Below are the code and all the weights of a small trained network. Each question names an input and a target symbol and asks about switching units off, where a switched-off unit gives its printed mean instead of its output.

import numpy as np


def w(rows, s, z=0):
    codes = np.array(rows[::2]) - 128.0
    scale = np.full(codes.shape[1], s)
    scale[-1] = z or s
    return codes * scale


def f(y):
    return np.maximum(y, 0)


def softmax(a):
    e = np.exp(a - a.max(-1, keepdims=True))
    return e / e.sum(-1, keepdims=True)


def log_softmax(a):
    a = a - a.max(-1, keepdims=True)
    return a - np.log(np.exp(a).sum(-1, keepdims=True))


def net(x, mask):
    ids = ['αβγδεζηθλμξπστφω'.index(c) for c in x.split()]
    T = len(ids)
    res = E[ids] + P[:T]
    q, k, v = (res @ M[0].T for M in (Q, K, V))
    z = softmax(np.where(np.tri(T) > 0, q @ k.T / 3**0.5, -1e9)) @ v
    res = res + np.where(mask[0], z, O[0][:, -1]) @ O[0][:, :-1]
    y = f(res @ A[0][:, :-1].T + A[0][:, -1])
    res = res + np.where(mask[1:9], y, B[0][:, -1]) @ B[0][:, :-1]
    return log_softmax(res[-1] @ U[:, :-1].T + U[:, -1])


Q, K, V, O, A, B = {}, {}, {}, {}, {}, {}
E = w([
[198,157,48,113,121,179],'α',
[225,196,52,207,183,131],'β',
[199,171,41,136,125,182],'γ',
[173,102,209,53,77,151],'δ',
[137,42,66,105,252,101],'ε',
[38,224,128,141,199,198],'ζ',
[172,133,116,253,159,85],'η',
[169,102,158,150,59,106],'θ',
[107,117,166,70,104,184],'λ',
[118,176,105,132,109,58],'μ',
[118,190,130,88,149,52],'ξ',
[40,131,99,97,117,109],'π',
[210,145,75,110,92,157],'σ',
[107,183,117,78,140,65],'τ',
[72,162,119,84,139,73],'φ',
[145,157,174,37,128,134],'ω',
],0.012)
P = w([
[86,18,70,79,128,154],'0',
[233,235,152,64,184,6],'1',
[202,247,148,45,172,32],'2',
[168,253,187,43,168,39],'3',
[113,178,171,147,109,136],'4',
[131,184,172,129,142,110],'5',
[147,193,157,127,127,127],'6',
[142,223,179,90,145,93],'7',
],0.0047)
Q[0] = w([
[207,187,91,186,144,203],'head 0',
[107,36,121,186,152,201],'head 0',
[172,2,141,232,121,234],'head 0',
],0.0074)
K[0] = w([
[114,144,196,116,104,104],'head 0',
[180,196,137,130,139,87],'head 0',
[157,254,161,81,174,54],'head 0',
],0.0097)
V[0] = w([
[153,179,24,193,188,92],'head 0',
[158,66,218,176,110,2],'head 0',
[63,86,98,173,79,131],'head 0',
],0.0095)
O[0] = w([
[196,231,230,71,242,49,53],'head 0',
[114,5,254,221,57,28,6],'head 0',
[95,242,218,232,83,210,62],'head 0',
],0.0072,0.002)
A[0] = w([
[225,155,137,110,112,145,141],'neuron 0',
[34,105,105,189,121,35,132],'neuron 1',
[76,195,134,197,204,83,240],'neuron 2',
[81,172,79,60,56,233,251],'neuron 3',
[185,195,143,168,43,196,225],'neuron 4',
[219,93,3,228,153,159,170],'neuron 5',
[88,207,125,141,237,76,211],'neuron 6',
[31,182,204,87,139,129,244],'neuron 7',
],0.0059,0.0024)
B[0] = w([
[124,169,142,103,150,161,185],'neuron 0',
[117,233,96,76,75,55,159],'neuron 1',
[121,71,161,184,140,177,194],'neuron 2',
[150,140,58,156,117,163,254],'neuron 3',
[58,153,200,139,60,164,179],'neuron 4',
[87,66,254,93,88,94,191],'neuron 5',
[128,51,135,149,171,174,227],'neuron 6',
[142,98,134,200,108,90,198],'neuron 7',
],0.0084,0.007)
U = w([
[104,167,146,88,148,91,89],'α',
[167,151,135,113,174,182,82],'β',
[126,221,179,156,60,154,138],'γ',
[87,102,198,173,98,72,152],'δ',
[107,43,130,73,202,88,86],'ε',
[91,146,116,254,132,218,113],'ζ',
[191,137,123,206,151,111,156],'η',
[146,149,167,121,110,119,179],'θ',
[125,164,104,118,173,143,64],'λ',
[175,166,82,100,114,135,62],'μ',
[184,141,103,94,146,76,107],'ξ',
[179,157,89,121,145,154,29],'π',
[141,134,176,111,129,105,155],'σ',
[122,139,96,154,148,93,253],'τ',
[177,31,151,161,87,176,165],'φ',
[93,146,40,72,90,56,116],'ω',
],0.008,0.0028)

Each question gives the input, a string of symbols that net reads in full, and the target symbol t.
The units are the heads (3 rows each of Q, K, V and O) and the neurons (one row each of A and B). Each row of codes is followed by its name. A weight is (code - 128) times the scale printed after its matrix; where a second scale follows, it is the last column's (O, A, B and U).
mask holds one flag per unit, heads first, then neurons. A switched-off unit (its flag False) gives its mean, the last column of its rows in O or B, instead of its output. The means were averaged over made-up inputs and are rounded, as every weight is.
A unit's drop is (log p(t) with every unit on - log p(t) with that unit switched off) / (log p(t) with every unit on - log p(t) with every unit switched off).
The circuit of an input: a set's keep is (log p(t) with only the set's units on - log p(t) with every unit switched off) / (log p(t) with every unit on - log p(t) with every unit switched off). Starting from all 9 units, units are removed one at a time, each time the one whose removal leaves the highest keep (on an exact tie, the one counted first), for as long as the keep stays at least 0.8.
circuit, biggest first: the units of the circuit, biggest drop first
unit that matters most: the unit with the biggest drop
k most important neurons: the k neurons with the biggest drops, biggest first
drop of u: that unit's drop, to one decimal
input γ α ω, target β: circuit, biggest first -> [head 0; neuron 6]
input δ φ α, target φ: 2 most important neurons -> [neuron 5; neuron 1]
input η γ τ, target δ: circuit, biggest first -> [head 0; neuron 7]
input σ σ ζ, target ζ: unit that matters most -> neuron 2
input δ σ δ δ η α ω η, target δ: circuit, biggest first -> [neuron 5; head 0]
input φ β η φ δ δ λ φ, target ω: circuit, biggest first -> [head 0; neuron 1; neuron 6; neuron 2]
input θ π δ δ β, target δ: 2 most important neurons -> [neuron 5; neuron 3]
input β ω δ δ ξ φ, target ε: 2 most important neurons -> [neuron 6; neuron 3]
input π θ η φ γ σ ε ξ, target ζ: 2 most important neurons -> [neuron 2; neuron 6]
input δ π ξ σ, target φ: 2 most important neurons -> [neuron 5; neuron 1]
input η δ φ, target δ: 3 most important neurons -> [neuron 7; neuron 3; neuron 2]
input δ η β, target δ: drop of neuron 5 -> 0.6
input δ π δ β π π τ, target ω: drop of neuron 6 -> 0.2
input π π δ π δ π, target ζ: drop of neuron 7 -> 0.1
